Below are the code and all the weights of a small trained network. Each question names an input and a class and asks about switching units off, where a switched-off unit gives its printed mean instead of its output.

import numpy as np


def w(rows, s, z=0):
    codes = np.array(rows[::2]) - 128.0
    scale = np.full(codes.shape[1], s)
    scale[-1] = z or s
    return codes * scale


def f(y):
    return y / 2 * (1 + np.tanh(0.7978845608 * (y + 0.044715 * y**3)))


def log_softmax(a):
    a = a - a.max(-1, keepdims=True)
    return a - np.log(np.exp(a).sum(-1, keepdims=True))


def net(x, mask):
    res = np.array(x, float).reshape(1, 8) / 4 @ E
    y = f(res @ A[0][:, :-1].T + A[0][:, -1])
    res = res + np.where(mask, y, B[0][:, -1]) @ B[0][:, :-1]
    return log_softmax(res[-1] @ U[:, :-1].T + U[:, -1])


A, B = {}, {}
E = w([
[222,157,212],'x0',
[188,182,58],'x1',
[150,111,201],'x2',
[131,2,76],'x3',
[50,133,111],'x4',
[99,81,173],'x5',
[181,67,82],'x6',
[119,100,126],'x7',
],0.0084)
A[0] = w([
[96,197,119,119],'N1',
[90,74,184,251],'N2',
[115,54,78,55],'N3',
[185,111,139,166],'N4',
[140,99,76,65],'N5',
[35,85,98,120],'N6',
[237,204,102,121],'N7',
[100,174,111,128],'N8',
[84,145,111,89],'N9',
[187,145,64,92],'N10',
[229,235,42,60],'N11',
[112,246,201,159],'N12',
[68,179,135,136],'N13',
[218,185,40,75],'N14',
[190,159,211,123],'N15',
[137,45,188,180],'N16',
[96,43,46,96],'N17',
[46,58,114,162],'N18',
[168,145,123,99],'N19',
[96,34,33,101],'N20',
],0.013,0.012)
B[0] = w([
[134,125,76,161],'N1',
[122,245,147,253],'N2',
[216,139,88,158],'N3',
[40,123,190,180],'N4',
[194,75,136,139],'N5',
[181,175,101,183],'N6',
[50,18,158,211],'N7',
[112,80,3,149],'N8',
[154,142,82,132],'N9',
[187,11,220,163],'N10',
[118,64,94,204],'N11',
[14,128,79,239],'N12',
[106,150,51,166],'N13',
[121,53,139,188],'N14',
[31,146,172,203],'N15',
[128,160,184,216],'N16',
[228,180,111,195],'N17',
[221,210,129,206],'N18',
[107,116,127,136],'N19',
[245,192,130,208],'N20',
],0.0065,0.013)
U = w([
[64,130,120,99],'0',
[116,2,178,128],'1',
[90,121,93,149],'2',
[125,164,246,72],'3',
[213,113,145,106],'4',
[115,101,118,141],'5',
[91,158,189,253],'6',
[65,126,241,83],'7',
],0.0097,0.0045)

Each question gives the input, the list of numbers given to net, and the class t.
The units are the neurons (one row each of A and B). Each row of codes is followed by its name. A weight is (code - 128) times the scale printed after its matrix; where a second scale follows, it is the last column's (A, B and U).
mask holds one flag per neuron, in row order. A switched-off neuron (its flag False) gives its mean, the last column of its row in B, instead of its output. The means were averaged over made-up inputs and are rounded, as every weight is.
A unit's drop is (log p(t) with every unit on - log p(t) with that unit switched off) / (log p(t) with every unit on - log p(t) with every unit switched off).
The circuit of an input: a set's keep is (log p(t) with only the set's units on - log p(t) with every unit switched off) / (log p(t) with every unit on - log p(t) with every unit switched off). Starting from the 12 units with the biggest drops (on a tie, the unit counted first), units are removed one at a time, each time the one whose removal leaves the highest keep (on an exact tie, the one counted first), for as long as the keep stays at least 0.8.
circuit, biggest first: the units of the circuit, biggest drop first
top k neurons: the k neurons with the biggest drops, biggest first
drop when u is switched off: that unit's drop, to one decimal
input [7,-2,-3,-7,-3,0,-6,-6], class 7: circuit, biggest first => (N7)
input [8,-2,2,-3,5,2,-4,-6], class 7: circuit, biggest first => (N15, N12)
input [-3,3,1,-7,-6,-3,0,-7], class 1: circuit, biggest first => (N7, N2, N11)
input [8,0,-6,1,8,-2,3,-2], class 1: top 2 neurons => (N2, N18)
input [-5,-6,-2,-5,-1,7,-8,-8], class 2: circuit, biggest first => (N13, N8, N1)
input [5,5,-6,-4,-2,0,-7,-6], class 2: circuit, biggest first => (N12, N11)
input [0,7,-6,6,2,-8,3,8], class 4: top 2 neurons => (N20, N17)
input [-2,-2,8,7,3,4,-3,-5], class 3: top 2 neurons => (N2, N16)
input [7,3,6,-3,4,-5,5,-1], class 7: top 2 neurons => (N15, N4)
input [3,-6,4,-7,1,-3,-1,-8], class 0: top 2 neurons => (N12, N13)
input [-3,-5,6,-7,0,-7,-5,-5], class 0: drop when N12 is switched off => 0.2
input [6,4,4,8,7,7,8,-5], class 4: drop when N16 is switched off => -0.1
input [1,3,2,3,2,-4,1,1], class 1: drop when N7 is switched off => -0.1
input [-4,7,4,2,7,3,-4,8], class 4: top neuron => (N12)
